cols: V M K W T N
[-1.93 -2.10 -2.47  1.81 -1.83  1.05] -> z979
[ 6.28  2.41 -3.06 -0.47  0.44  2.76] -> z410
[-4.89 -1.90 -0.30  8.00 -3.06  2.34] -> z967
[ 1.75 -2.11 -5.62 -3.96 -0.22  1.87] -> z448
[-3.06 -0.29 -0.29 -3.06 -3.06 -0.29] -> z331
[ 6.41  0.42 -2.12  0.70 -2.65  1.29] -> z910
[-4.58 -2.19  1.89 -4.26 -1.48  2.20] -> z200
[-2.07  3.40 -1.75 -1.08 -7.72  0.58] -> z659
col: [-2.11 -0.29  0.42 -2.19  3.40] -> M
howmany z331: [-0.29] -> 3
col: [-1.90 -2.11 -0.29  0.42] -> M
order: [ 0.58 -7.72 -1.08 -1.75  3.40 -2.07] -> z659
col: [-5.62 -0.29 -2.12  1.89] -> K

cols: F S U D A B Q
[ 3.41  1.39  2.64 -0.75  1.01  3.31 -1.84]  z588
[ 1.39  1.01 -0.76  2.64  3.31  3.41 -1.84]  z922
[-1.84  1.40  1.01 -0.76  3.41  3.30  2.64]  z760
[-2.25  3.12  4.61 -4.79 -1.90 -2.82  5.53]  z370
col: [1.39 1.01 1.40] -> S
then: [ 3.12  4.61 -4.79] -> [-1.90]
order: [ 3.41 -1.84  1.39  1.01 -0.76  2.64  3.31] -> z922
order: [ 2.64  3.31  1.01  1.39 -0.75  3.41 -1.84] -> z588
order: [-1.84 -0.76  1.01  1.39  2.64  3.31  3.41] -> z922

cols: G P L J Y E C H R
[-2.08 -2.28 -0.65 -2.93 -2.07 -2.53 -1.47  1.43 -3.62]  z271
[ 0.68 -3.99  3.53 -2.89  3.73 -5.11  1.61 -1.53 -4.09]  z751
[ 3.09  0.99  1.05  1.98  4.26  0.76 -0.43  0.03 -1.29]  z245
[ 3.09  0.99  1.05  1.98  4.26  0.76  2.86 -0.63  0.92]  z750
[-4.63 -4.70 -3.85 -2.80 -3.48 -1.08 -4.64 -6.26  3.90]  z556
[ 2.86  0.92  4.26 -0.63  0.76  1.98  1.00  3.09  1.05]  z107
order: [ 1.05  3.09  1.00  1.98  0.76 -0.63  4.26  0.92  2.86] -> z107
col: [-2.08  0.68  3.09  3.09] -> G
then: [ 0.92  4.26 -0.63] -> [0.76]
order: [-0.63  0.76  0.92  0.99  1.05  1.98  2.86  3.09  4.26] -> z750

cols: solu vidi pib gitu gekal fusi
[5.26 0.71 5.26 5.26 0.71 1.96] -> z416
[0.33 3.47 4.88 5.25 4.88 4.88] -> z243
[-1.19 -1.02 -7.23  5.52 -1.28  0.01] -> z77
[-0.69 -1.17 -0.69  5.59 -1.26  0.41] -> z163
[ 5.91 -2.02  0.35  3.70  5.23 -1.25] -> z871
[ 6.03 -2.07  0.33  3.48  4.88 -1.17] -> z375
howmany z416: [5.26] -> 3
col: [3.70 3.48] -> gitu
then: [0.33 3.48 4.88] -> [-1.17]
howmany z163: [-1.25] -> 0
col: [4.88 0.01] -> fusi
col: [ 5.26  0.33 -1.19] -> solu
howmany z243: [4.87] -> 0

cols: fuvu pivi bibek lobat
[ 0.73 -1.03  7.95  0.72] = z280
[-5.33 -1.03  4.79  7.94] = z743
[ 0.72 -4.54  7.94 -1.03] = z67
howmany z67: [-1.03] -> 1
order: [ 4.79 -5.33 -1.03  7.94] -> z743
then: [-4.54  7.94] -> [-1.03]
col: [-1.03 -1.03] -> pivi
order: [ 7.95  0.72 -1.03  0.73] -> z280
order: [-1.03  7.94 -4.54  0.72] -> z67
howmany z67: [0.72] -> 1

cols: Zapuf bem nale Vado
[ 4.40 -0.83  0.02  2.61]  z415
[ 6.30 -1.09 -0.02  1.01]  z166
[ 1.01 -1.09  6.29 -0.02]  z684
order: [-1.09  6.29 -0.02  1.01] -> z684
then: [ 6.30 -1.09] -> [-0.02]

cols: bugu rog Tuvon bavul tol
[ 0.49  0.92  3.81  7.92 -0.33] -> z621
[ 7.92  0.92 -6.38  7.91  0.92] -> z780
[ 0.92 -6.38  7.91  7.91  0.92] -> z291
howmany z780: [7.91] -> 1
howmany z291: [7.91] -> 2
order: [-6.38  0.92  0.92  7.91  7.92] -> z780
order: [-6.38  0.92  0.92  7.91  7.91] -> z291
col: [ 0.92 -6.38] -> rog
order: [ 7.91  0.92  0.92 -6.38  7.91] -> z291

cols: kep timob Mobak barup vad kof Tomi
[ 1.78  6.92  6.31 -2.07 -1.67 -4.84  5.01] : z610
[-2.74 -2.27  1.42 -6.43 -3.05  2.95  3.93] : z75
[ 3.10 -0.92  3.31  1.49 -1.74 -1.36  0.82] : z310
[ 3.10 -0.92  3.31  1.49 -1.74 -1.36  5.98] : z278
col: [-3.05 -1.74] -> vad
then: [ 1.78  6.92  6.31 -2.07] -> [-1.67]
col: [3.31 3.31] -> Mobak
then: [-6.43 -3.05  2.95] -> [3.93]
col: [-2.74  3.10  3.10] -> kep

cols: Nol Misut godak Reso sig
[-1.90  0.83 -3.78  1.84 -0.95]  z926
[-0.95  0.83  1.84 -1.90 -3.77]  z91
[-0.01  3.20 -0.68  0.00 -0.96]  z492
[-0.01  0.83 -3.78  1.84 -0.95]  z463
howmany z463: [1.85] -> 0
order: [-3.78 -1.90 -0.95  0.83  1.84] -> z926
col: [3.20 0.83] -> Misut
then: [-1.90  0.83 -3.78] -> [1.84]
col: [-1.90 -0.95 -0.01] -> Nol
howmany z492: [-0.01] -> 1

cols: Nebi mar pulez Pom Latot ger kur buvid Zusum
[-7.67 -0.98 -1.90  2.44  3.05 -1.34  3.96 -3.20  1.08] -> z908
[-2.76 -0.40 -0.95  0.25 -1.93  1.02 -1.10 -0.21 -0.63] -> z189
[ 3.16 -5.32 -1.84  2.38  1.47 -0.86 -7.47 -2.91 -1.32] -> z516
[ 1.47  3.16 -0.04  2.37 -2.51 -0.86 -1.84 -0.32 -5.31] -> z603
[1.16 1.16 2.88 1.16 1.74 2.88 1.16 2.88 2.39] -> z530
[-2.36 -1.18 -4.31  0.74  1.17 -1.15 -1.55 -2.85 -0.95] -> z504
[-5.64  0.91 -0.61  1.19 -0.82  0.91  5.87 -5.10 -2.01] -> z849
[-1.33 -1.90 -0.98 -7.67  2.44  3.96 -3.20  1.08  3.05] -> z209
[ 3.80  2.58 -1.80  1.56  1.57 -2.52  2.75  1.12  1.27] -> z456
[-0.32 -0.04  3.16 -5.31 -1.84  2.38  1.47 -0.86 -2.51] -> z772
order: [-3.20  1.08 -7.67 -0.98 -1.90  2.44  3.05 -1.34  3.96] -> z908
col: [ 3.96 -2.52] -> ger
then: [ 3.16 -5.31 -1.84  2.38  1.47 -0.86] -> [-2.51]
howmany z530: [1.17] -> 0
order: [-2.51 -0.86  1.47  2.38 -1.84 -5.31  3.16 -0.04 -0.32] -> z772

cols: Tomu tum tefo Ponur sebo pag raban Mafo fevo sose
[-2.74 -1.21  0.58  1.79 -3.20 -0.70  1.32 -0.48 -0.93 -0.05] -> z884
[-1.12  4.91  5.41  4.89  0.81 -1.67 -2.48 -3.16  1.15 -4.01] -> z565
[-2.48 -3.16 -1.12  0.81  4.89  5.41  1.16 -1.67  4.91 -4.01] -> z825
[-3.45 -0.93 -1.21 -2.15 -0.54 -1.32 -2.31 -2.09 -4.10 -0.15] -> z359
[-1.86 -0.17 -2.53  2.33 -2.33 -3.47  2.33  2.34 -2.89 -3.47] -> z42
order: [-4.01 -3.16 -2.48 -1.67 -1.12  0.81  1.16  4.89  4.91  5.41] -> z825
col: [-1.32 -3.47] -> pag
order: [ 0.81 -1.67 -2.48 -3.16  1.15 -4.01 -1.12  4.91  5.41  4.89] -> z565
then: [ 2.33 -2.33] -> [-3.47]
howmany z42: [2.32] -> 0
col: [-1.67 -2.09  2.34] -> Mafo
col: [ 0.81 -2.15  2.33] -> Ponur

cols: delo tosik tuzav Fir nubal
[-0.13  0.04 -1.16  5.03 -3.07]  z950
[ 5.31  5.03  0.04 -1.16  0.79]  z277
[ 6.09 -0.90 -5.03  3.95 -1.03]  z804
q: [-0.13  0.04 -1.16  5.03 -3.07] -> z950
then: [ 0.04 -1.16  5.03] -> [-3.07]
col: [-1.16  3.95] -> Fir
order: [ 0.04  5.03 -1.16  0.79  5.31] -> z277
col: [-0.13  5.31] -> delo

cols: pud Zut konag doz Neze Leka
[-2.04 -2.61  3.08 -5.89 -0.85 -4.47] -> z605
[-3.17 -5.77 -0.58 -5.56 -3.95 -1.47] -> z685
[-4.80 -3.11  2.83 -4.26 -3.18 -2.56] -> z541
[-3.17 -5.77 -0.58 -4.11 -3.95 -1.47] -> z388
col: [-3.95 -3.18 -3.95] -> Neze
howmany z541: [-3.17] -> 0
then: [-2.04 -2.61  3.08 -5.89] -> [-0.85]

